Here is a tiny trained network, its code and every weight. The questions are about switching its units off for an input and a class, where a switched-off unit gives its printed mean instead of its output.

import numpy as np


def w(rows, s, z=0):
    codes = np.array(rows[::2]) - 128.0
    scale = np.full(codes.shape[1], s)
    scale[-1] = z or s
    return codes * scale


def f(y):
    return np.maximum(y, 0)


def log_softmax(a):
    a = a - a.max(-1, keepdims=True)
    return a - np.log(np.exp(a).sum(-1, keepdims=True))


def net(x, mask):
    res = np.array(x, float).reshape(1, 6) / 4 @ E
    y = f(res @ A[0][:, :-1].T + A[0][:, -1])
    res = res + np.where(mask, y, B[0][:, -1]) @ B[0][:, :-1]
    return log_softmax(res[-1] @ U[:, :-1].T + U[:, -1])


A, B = {}, {}
E = w([
[132,131,138,124,129,125,129,125,126,130,133,129],'x0',
[198,138,103,123,8,223,105,165,126,126,199,234],'x1',
[120,125,126,129,122,123,124,128,131,130,137,123],'x2',
[120,132,128,130,122,119,124,124,128,129,135,131],'x3',
[194,219,36,57,108,127,133,77,180,118,143,65],'x4',
[59,158,124,135,141,236,93,36,11,174,116,96],'x5',
],0.013)
A[0] = w([
[157,119,118,108,66,178,111,134,121,136,164,183,155],'neuron 0',
[142,57,136,142,138,36,160,166,202,87,85,168,112],'neuron 1',
[125,184,87,123,113,207,102,57,43,152,119,131,12],'neuron 2',
[219,171,84,83,71,170,112,148,222,132,207,158,90],'neuron 3',
[206,126,138,117,86,128,119,137,148,116,116,127,42],'neuron 4',
[139,128,95,136,108,178,87,72,98,194,131,109,37],'neuron 5',
[167,106,125,161,63,218,86,144,81,139,190,221,20],'neuron 6',
[132,146,123,121,229,22,156,91,191,96,69,13,76],'neuron 7',
[45,124,195,177,211,125,168,124,59,114,72,116,136],'neuron 8',
[126,89,169,149,159,63,164,207,188,68,144,127,52],'neuron 9',
[66,104,173,116,138,134,157,121,136,149,149,103,69],'neuron 10',
[173,120,165,158,158,78,107,186,160,97,93,137,104],'neuron 11',
[142,55,174,190,94,120,124,185,114,123,142,214,6],'neuron 12',
[95,43,212,196,126,140,129,197,118,116,128,220,100],'neuron 13',
[30,108,182,161,163,169,106,138,51,145,130,115,127],'neuron 14',
[162,239,48,55,144,128,127,50,135,126,111,55,5],'neuron 15',
[93,127,158,125,82,176,118,137,111,151,134,152,29],'neuron 16',
[82,208,121,103,119,240,121,55,60,150,136,81,101],'neuron 17',
[195,133,71,86,81,108,164,132,247,94,144,152,86],'neuron 18',
[74,88,145,148,208,164,82,70,58,192,82,58,92],'neuron 19',
],0.011,0.021)
B[0] = w([
[132,139,131,128,144,114,134,162,154,91,146,137,225],'neuron 0',
[92,61,124,125,102,155,121,133,143,177,110,108,210],'neuron 1',
[134,165,163,140,183,74,156,214,190,67,219,179,183],'neuron 2',
[151,201,103,143,151,123,134,140,91,63,116,141,238],'neuron 3',
[142,177,84,139,93,124,135,104,117,108,76,118,145],'neuron 4',
[151,133,136,126,143,119,118,181,162,76,149,160,158],'neuron 5',
[57,12,104,112,82,147,107,66,155,248,97,44,212],'neuron 6',
[101,105,175,112,140,99,135,244,191,101,201,175,252],'neuron 7',
[135,123,92,155,123,153,124,54,86,140,106,128,246],'neuron 8',
[122,85,96,129,112,164,122,65,147,201,103,77,182],'neuron 9',
[147,135,94,154,136,157,122,116,109,113,117,172,146],'neuron 10',
[129,110,117,124,108,148,107,122,137,168,140,120,175],'neuron 11',
[142,207,152,134,190,122,150,194,165,65,191,182,174],'neuron 12',
[118,102,174,100,145,70,135,187,179,118,180,121,229],'neuron 13',
[129,154,100,119,102,142,135,76,93,148,93,130,230],'neuron 14',
[76,38,141,144,90,159,115,83,175,232,134,85,202],'neuron 15',
[134,124,108,149,128,166,116,62,133,133,77,103,146],'neuron 16',
[111,67,170,106,123,98,132,163,179,155,142,128,235],'neuron 17',
[171,191,162,142,149,139,124,126,89,43,114,157,216],'neuron 18',
[168,146,83,132,110,153,119,45,83,108,79,104,236],'neuron 19',
],0.013,0.023)
U = w([
[76,19,123,133,98,118,107,76,159,254,103,62,239],'0',
[105,118,137,123,114,93,116,250,198,101,160,108,125],'1',
[140,212,91,148,100,129,110,50,14,96,62,103,2],'2',
],0.0085,0.0094)

Each question gives the input, the list of numbers given to net, and the class t.
The units are the neurons (one row each of A and B). Each row of codes is followed by its name. A weight is (code - 128) times the scale printed after its matrix; where a second scale follows, it is the last column's (A, B and U).
mask holds one flag per neuron, in row order. A switched-off neuron (its flag False) gives its mean, the last column of its row in B, instead of its output. The means were averaged over made-up inputs and are rounded, as every weight is.
A unit's drop is (log p(t) with every unit on - log p(t) with that unit switched off) / (log p(t) with every unit on - log p(t) with every unit switched off).
The circuit of an input: a set's keep is (log p(t) with only the set's units on - log p(t) with every unit switched off) / (log p(t) with every unit on - log p(t) with every unit switched off). Starting from the 12 units with the biggest drops (on a tie, the unit counted first), units are removed one at a time, each time the one whose removal leaves the highest keep (on an exact tie, the one counted first), for as long as the keep stays at least 0.8.
units of the circuit, in order: the units of the circuit, biggest drop first
unit that matters most: the unit with the biggest drop
top k neurons: the k neurons with the biggest drops, biggest first
drop when u is switched off: that unit's drop, to one decimal
input [-6,-8,-5,-6,0,-8], class 0: top 4 neurons -> (neuron 9; neuron 1; neuron 2; neuron 11)
input [-7,-1,-5,0,-7,-6], class 0: unit that matters most -> neuron 9
input [-7,0,-4,7,-7,-6], class 0: top 4 neurons -> (neuron 9; neuron 1; neuron 7; neuron 2)
input [-6,-5,-5,3,-1,1], class 2: top 3 neurons -> (neuron 6; neuron 15; neuron 17)
input [-3,2,-1,1,1,3], class 1: top 3 neurons -> (neuron 15; neuron 6; neuron 8)
input [6,-8,-7,-5,0,5], class 2: top 2 neurons -> (neuron 19; neuron 6)
input [1,0,-2,8,2,0], class 1: top 4 neurons -> (neuron 19; neuron 8; neuron 6; neuron 14)
input [1,5,-3,-2,1,-3], class 2: units of the circuit, in order -> (neuron 7; neuron 3)
input [1,2,3,8,-8,0], class 1: top 2 neurons -> (neuron 12; neuron 13)
input [-2,0,7,-3,-4,-8], class 0: top 3 neurons -> (neuron 9; neuron 1; neuron 7)
input [7,1,-6,8,1,-2], class 2: top 4 neurons -> (neuron 7; neuron 13; neuron 17; neuron 2)
input [-2,-2,3,4,0,-7], class 0: top 3 neurons -> (neuron 9; neuron 1; neuron 2)
input [-3,7,-1,5,5,5], class 1: drop when neuron 2 is switched off -> 1.6
input [-2,-4,1,-4,-2,-6], class 0: drop when neuron 1 is switched off -> 0.1
input [-3,-7,3,-1,4,-3], class 1: units of the circuit, in order -> (neuron 7)
input [7,6,4,3,8,7], class 1: drop when neuron 2 is switched off -> 2.3
